Below is a small trained network, with its code and all its weights. Each question gives an input and a target symbol and asks what happens when units are switched off, that is, made to give their printed mean instead of their output.

import numpy as np


def w(rows, s, z=0):
    codes = np.array(rows[::2]) - 128.0
    scale = np.full(codes.shape[1], s)
    scale[-1] = z or s
    return codes * scale


def f(y):
    return y / 2 * (1 + np.tanh(0.7978845608 * (y + 0.044715 * y**3)))


def softmax(a):
    e = np.exp(a - a.max(-1, keepdims=True))
    return e / e.sum(-1, keepdims=True)


def log_softmax(a):
    a = a - a.max(-1, keepdims=True)
    return a - np.log(np.exp(a).sum(-1, keepdims=True))


def net(x, mask):
    ids = ['αβγεζθξπτφ'.index(c) for c in x.split()]
    T = len(ids)
    res = E[ids] + P[:T]
    r = res
    for j in range(2):
        rows = slice(2 * j, 2 * j + 2)
        q, k, v = (r @ M[0][rows].T for M in (Q, K, V))
        z = softmax(np.where(np.tri(T) > 0, q @ k.T / 2**0.5, -1e9)) @ v
        o = O[0][rows]
        res = res + np.where(mask[j], z, o[:, -1]) @ o[:, :-1]
    y = f(res @ A[0][:, :-1].T + A[0][:, -1])
    res = res + np.where(mask[2:18], y, B[0][:, -1]) @ B[0][:, :-1]
    return log_softmax(res[-1] @ U[:, :-1].T + U[:, -1])


Q, K, V, O, A, B = {}, {}, {}, {}, {}, {}
E = w([
[203,168,92],'α',
[34,106,61],'β',
[148,148,102],'γ',
[127,102,161],'ε',
[151,159,89],'ζ',
[146,148,101],'θ',
[88,144,250],'ξ',
[148,74,177],'π',
[151,235,176],'τ',
[157,148,99],'φ',
],0.022)
P = w([
[25,255,83],'0',
[85,169,116],'1',
[110,151,146],'2',
[140,116,172],'3',
[159,99,178],'4',
[175,80,186],'5',
[189,68,195],'6',
[210,47,199],'7',
[201,62,194],'8',
],0.0066)
Q[0] = w([
[158,187,248],'head 1',
[184,7,102],'head 1',
[143,64,83],'head 2',
[201,119,66],'head 2',
],0.013)
K[0] = w([
[161,213,191],'head 1',
[184,9,108],'head 1',
[151,81,117],'head 2',
[111,129,81],'head 2',
],0.014)
V[0] = w([
[15,248,77],'head 1',
[251,201,173],'head 1',
[98,253,111],'head 2',
[212,174,152],'head 2',
],0.0054)
O[0] = w([
[196,134,187,252],'head 1',
[62,219,157,5],'head 1',
[130,77,2,211],'head 2',
[162,72,135,55],'head 2',
],0.0075,0.0031)
A[0] = w([
[50,131,87,115],'neuron 1',
[174,126,207,133],'neuron 2',
[135,169,72,137],'neuron 3',
[151,78,154,76],'neuron 4',
[170,89,217,65],'neuron 5',
[166,192,62,10],'neuron 6',
[112,111,232,2],'neuron 7',
[113,104,133,89],'neuron 8',
[216,86,105,142],'neuron 9',
[154,87,246,220],'neuron 10',
[41,209,96,117],'neuron 11',
[168,130,151,114],'neuron 12',
[140,82,150,104],'neuron 13',
[157,220,108,156],'neuron 14',
[167,114,168,108],'neuron 15',
[19,100,168,134],'neuron 16',
],0.014,0.0085)
B[0] = w([
[146,57,147,156],'neuron 1',
[119,97,89,173],'neuron 2',
[143,119,155,198],'neuron 3',
[118,123,68,138],'neuron 4',
[68,113,95,159],'neuron 5',
[253,107,103,178],'neuron 6',
[41,146,153,164],'neuron 7',
[132,106,107,126],'neuron 8',
[99,197,114,233],'neuron 9',
[205,162,144,255],'neuron 10',
[64,191,115,145],'neuron 11',
[123,117,133,134],'neuron 12',
[110,126,81,151],'neuron 13',
[56,76,104,241],'neuron 14',
[104,121,104,133],'neuron 15',
[136,95,200,205],'neuron 16',
],0.031,0.0068)
U = w([
[108,163,139,184],'α',
[124,247,119,149],'β',
[119,146,136,44],'γ',
[223,168,169,238],'ε',
[191,132,37,70],'ζ',
[113,162,124,89],'θ',
[87,143,188,158],'ξ',
[53,157,121,5],'π',
[130,143,145,9],'τ',
[125,2,169,175],'φ',
],0.008,0.0033)

Each question gives the input, a string of symbols that net reads in full, and the target symbol t.
The units are the heads (2 rows each of Q, K, V and O) and the neurons (one row each of A and B). Each row of codes is followed by its name. A weight is (code - 128) times the scale printed after its matrix; where a second scale follows, it is the last column's (O, A, B and U).
mask holds one flag per unit, heads first, then neurons. A switched-off unit (its flag False) gives its mean, the last column of its rows in O or B, instead of its output. The means were averaged over made-up inputs and are rounded, as every weight is.
A unit's drop is (log p(t) with every unit on - log p(t) with that unit switched off) / (log p(t) with every unit on - log p(t) with every unit switched off).
The circuit of an input: a set's keep is (log p(t) with only the set's units on - log p(t) with every unit switched off) / (log p(t) with every unit on - log p(t) with every unit switched off). Starting from the 12 units with the biggest drops (on a tie, the unit counted first), units are removed one at a time, each time the one whose removal leaves the highest keep (on an exact tie, the one counted first), for as long as the keep stays at least 0.8.
units of the circuit, in order: the units of the circuit, biggest drop first
most important unit: the unit with the biggest drop
k most important neurons: the k neurons with the biggest drops, biggest first
heads that matter: for each layer, one digit per head in row order, 1 if its drop is at least 0.15 and else 0, layers parted by /
drop when u is switched off: that unit's drop, to one decimal
input γ ζ α β ζ γ, target β: 2 most important neurons -> neuron 16; neuron 1
input β β ξ θ, target β: units of the circuit, in order -> neuron 9; head 1
input π β α α β β α, target φ: 4 most important neurons -> neuron 14; neuron 10; neuron 6; neuron 3
input ζ π ξ β π ζ β β θ, target β: most important unit -> neuron 16
input π β α, target ζ: heads that matter -> 00
input ξ φ ζ γ β, target φ: 3 most important neurons -> neuron 1; neuron 10; neuron 11
input α τ ζ θ τ, target φ: heads that matter -> 11
input α β φ π, target ε: heads that matter -> 10
input β θ π β β α, target ζ: units of the circuit, in order -> neuron 6; neuron 16
input φ β τ β α β ξ, target ξ: units of the circuit, in order -> neuron 7; neuron 10; neuron 16; neuron 5
input π φ π φ β θ β γ φ, target β: 4 most important neurons -> neuron 16; neuron 1; neuron 6; neuron 9
input β β α π α φ β, target ζ: heads that matter -> 11
input ξ β α ζ ε, target ε: heads that matter -> 10
input β π β, target ε: units of the circuit, in order -> head 1; neuron 14
input ε β β α ξ, target ξ: units of the circuit, in order -> neuron 7; neuron 16
input β α φ β β β ζ, target β: heads that matter -> 10
input γ ε α ξ β α β α, target φ: most important unit -> head 1
input α β φ β φ γ, target β: heads that matter -> 00
input φ π π ε β, target φ: 4 most important neurons -> neuron 10; neuron 1; neuron 16; neuron 9
input ζ β β α β θ ζ, target β: units of the circuit, in order -> neuron 9
input α β θ β β π β, target ε: drop when neuron 4 is switched off -> -0.1
input α β π β β τ, target π: drop when neuron 14 is switched off -> 0.9
